Here is a tiny trained network, its code and every weight. The questions are about switching its units off for an input and a class, where a switched-off unit gives its printed mean instead of its output.

import numpy as np


def w(rows, s, z=0):
    codes = np.array(rows[::2]) - 128.0
    scale = np.full(codes.shape[1], s)
    scale[-1] = z or s
    return codes * scale


def f(y):
    return np.maximum(y, 0)


def log_softmax(a):
    a = a - a.max(-1, keepdims=True)
    return a - np.log(np.exp(a).sum(-1, keepdims=True))


def net(x, mask):
    res = np.array(x, float).reshape(1, 5) / 4 @ E
    y = f(res @ A[0][:, :-1].T + A[0][:, -1])
    res = res + np.where(mask, y, B[0][:, -1]) @ B[0][:, :-1]
    return log_softmax(res[-1] @ U[:, :-1].T + U[:, -1])


A, B = {}, {}
E = w([
[95,185,137,15,209,187,175,92,69,159,97],'x0',
[206,176,30,99,174,79,94,136,200,191,108],'x1',
[130,174,135,44,72,163,144,1,180,108,228],'x2',
[15,87,68,124,134,206,46,48,163,107,70],'x3',
[127,160,93,225,119,251,185,176,144,176,164],'x4',
],0.0089)
A[0] = w([
[97,136,141,35,217,149,194,107,78,190,98,48],'N1',
[60,59,255,171,86,190,203,114,19,41,137,64],'N2',
[175,169,24,114,162,87,97,134,186,222,120,14],'N3',
[151,146,115,66,106,63,74,118,147,134,76,102],'N4',
[81,166,93,185,112,226,195,164,151,146,146,66],'N5',
[55,120,17,129,185,162,62,67,218,122,96,101],'N6',
[124,148,137,135,169,130,103,200,94,139,63,90],'N7',
[151,202,35,175,131,178,149,146,168,199,131,101],'N8',
[127,155,145,85,92,160,134,68,175,127,251,52],'N9',
[105,201,144,71,163,160,182,107,81,171,66,35],'N10',
[55,48,104,121,118,196,58,95,167,95,66,114],'N11',
[151,146,115,179,146,216,165,123,148,149,170,77],'N12',
[210,191,217,106,117,31,221,207,96,153,215,117],'N13',
[124,171,123,86,223,179,154,106,31,146,125,85],'N14',
[96,113,193,112,70,168,167,95,115,49,173,96],'N15',
[148,48,117,174,155,113,103,163,88,150,47,38],'N16',
[184,202,57,73,134,111,122,102,234,195,124,98],'N17',
[109,99,124,187,175,112,134,170,53,144,58,25],'N18',
[133,77,143,204,52,95,90,152,207,72,159,8],'N19',
[142,141,167,99,98,140,140,42,210,98,200,89],'N20',
[160,121,97,165,105,216,190,160,159,192,106,62],'N21',
[148,109,96,223,34,72,57,133,154,104,172,110],'N22',
[137,97,122,144,175,131,96,205,112,129,61,97],'N23',
[137,102,120,50,146,44,74,129,128,70,111,65],'N24',
[125,88,168,64,134,54,116,85,94,44,73,114],'N25',
[118,117,200,67,128,41,83,114,140,118,88,52],'N26',
[151,78,111,166,57,90,119,144,238,94,147,98],'N27',
[166,170,58,71,69,131,149,93,183,124,156,104],'N28',
],0.0075,0.0017)
B[0] = w([
[98,146,81,144,158,142,157,159,73,70,174,196],'N1',
[199,58,102,180,173,30,194,53,166,152,52,245],'N2',
[183,80,130,140,169,73,173,62,126,128,98,203],'N3',
[113,105,161,189,111,52,119,72,138,111,134,183],'N4',
[94,201,169,220,75,79,66,64,150,109,164,194],'N5',
[159,167,119,123,113,158,128,119,96,180,84,222],'N6',
[139,95,151,86,135,199,133,172,191,106,159,187],'N7',
[130,110,139,202,110,43,107,55,141,110,140,197],'N8',
[129,117,184,82,128,200,96,214,182,119,144,206],'N9',
[89,139,72,137,154,163,179,142,93,89,165,184],'N10',
[132,197,104,79,82,170,86,127,61,241,65,218],'N11',
[79,150,175,174,87,61,91,119,155,114,163,181],'N12',
[146,203,71,74,63,143,70,120,78,254,77,247],'N13',
[72,127,82,135,171,120,149,153,68,83,197,189],'N14',
[157,64,133,108,186,121,186,123,188,147,66,201],'N15',
[146,85,134,56,125,177,122,220,195,114,175,202],'N16',
[161,53,136,118,156,108,212,107,142,107,81,203],'N17',
[166,99,170,73,116,202,84,198,205,111,143,201],'N18',
[117,155,61,107,149,143,185,133,58,70,179,211],'N19',
[144,118,158,66,117,192,128,213,170,109,139,205],'N20',
[103,160,163,165,93,76,84,61,156,114,156,188],'N21',
[75,133,60,111,170,143,169,135,47,91,161,221],'N22',
[174,123,156,73,118,174,118,146,188,103,130,198],'N23',
[86,173,167,209,81,50,98,79,148,86,145,198],'N24',
[105,188,169,198,93,75,84,108,158,107,153,213],'N25',
[91,154,167,185,76,90,93,117,137,88,157,194],'N26',
[78,132,54,105,173,150,173,162,84,82,150,203],'N27',
[159,108,160,50,131,161,144,150,188,136,123,182],'N28',
],0.0074,0.013)
U = w([
[82,178,171,207,71,86,73,108,148,94,169,111],'0',
[80,147,44,116,204,158,167,168,16,62,193,82],'1',
[148,109,171,58,131,199,113,200,216,114,134,94],'2',
[176,67,106,154,198,85,178,99,149,147,26,247],'3',
[131,202,85,97,67,159,77,143,36,254,50,94],'4',
],0.009,0.0011)

Each question gives the input, the list of numbers given to net, and the class t.
The units are the neurons (one row each of A and B). Each row of codes is followed by its name. A weight is (code - 128) times the scale printed after its matrix; where a second scale follows, it is the last column's (A, B and U).
mask holds one flag per neuron, in row order. A switched-off neuron (its flag False) gives its mean, the last column of its row in B, instead of its output. The means were averaged over made-up inputs and are rounded, as every weight is.
A unit's drop is (log p(t) with every unit on - log p(t) with that unit switched off) / (log p(t) with every unit on - log p(t) with every unit switched off).
The circuit of an input: a set's keep is (log p(t) with only the set's units on - log p(t) with every unit switched off) / (log p(t) with every unit on - log p(t) with every unit switched off). Starting from the 12 units with the biggest drops (on a tie, the unit counted first), units are removed one at a time, each time the one whose removal leaves the highest keep (on an exact tie, the one counted first), for as long as the keep stays at least 0.8.
circuit, biggest first: the units of the circuit, biggest drop first
unit that matters most: the unit with the biggest drop
k most important neurons: the k neurons with the biggest drops, biggest first
drop when u is switched off: that unit's drop, to one decimal
input [8,-7,-5,1,8], class 0: unit that matters most => N5
input [-8,7,-1,5,0], class 1: 2 most important neurons => N22, N27
input [8,7,3,-8,5], class 1: 3 most important neurons => N14, N1, N10
input [-4,2,-7,4,8], class 0: 3 most important neurons => N5, N8, N21
input [-5,-1,5,2,1], class 1: 2 most important neurons => N22, N19
input [4,5,1,4,2], class 3: 2 most important neurons => N13, N17
input [4,1,-7,3,-7], class 0: 2 most important neurons => N24, N25
input [1,-6,-4,3,-5], class 3: 2 most important neurons => N2, N5
input [-1,4,8,6,-7], class 2: 4 most important neurons => N20, N28, N9, N5
input [0,7,-7,-1,7], class 0: 4 most important neurons => N8, N21, N5, N2
input [-4,3,1,3,3], class 1: 2 most important neurons => N13, N2
input [2,8,7,7,2], class 3: 2 most important neurons => N17, N3
input [8,5,-3,-8,-2], class 1: 4 most important neurons => N1, N14, N10, N11
input [-3,8,0,6,4], class 3: circuit, biggest first => N3
input [-7,-3,0,-7,-1], class 1: drop when N11 is switched off => 0.3
input [5,-8,8,3,-7], class 2: drop when N20 is switched off => 4.3
input [-4,1,-8,4,-7], class 2: drop when N8 is switched off => 0.2
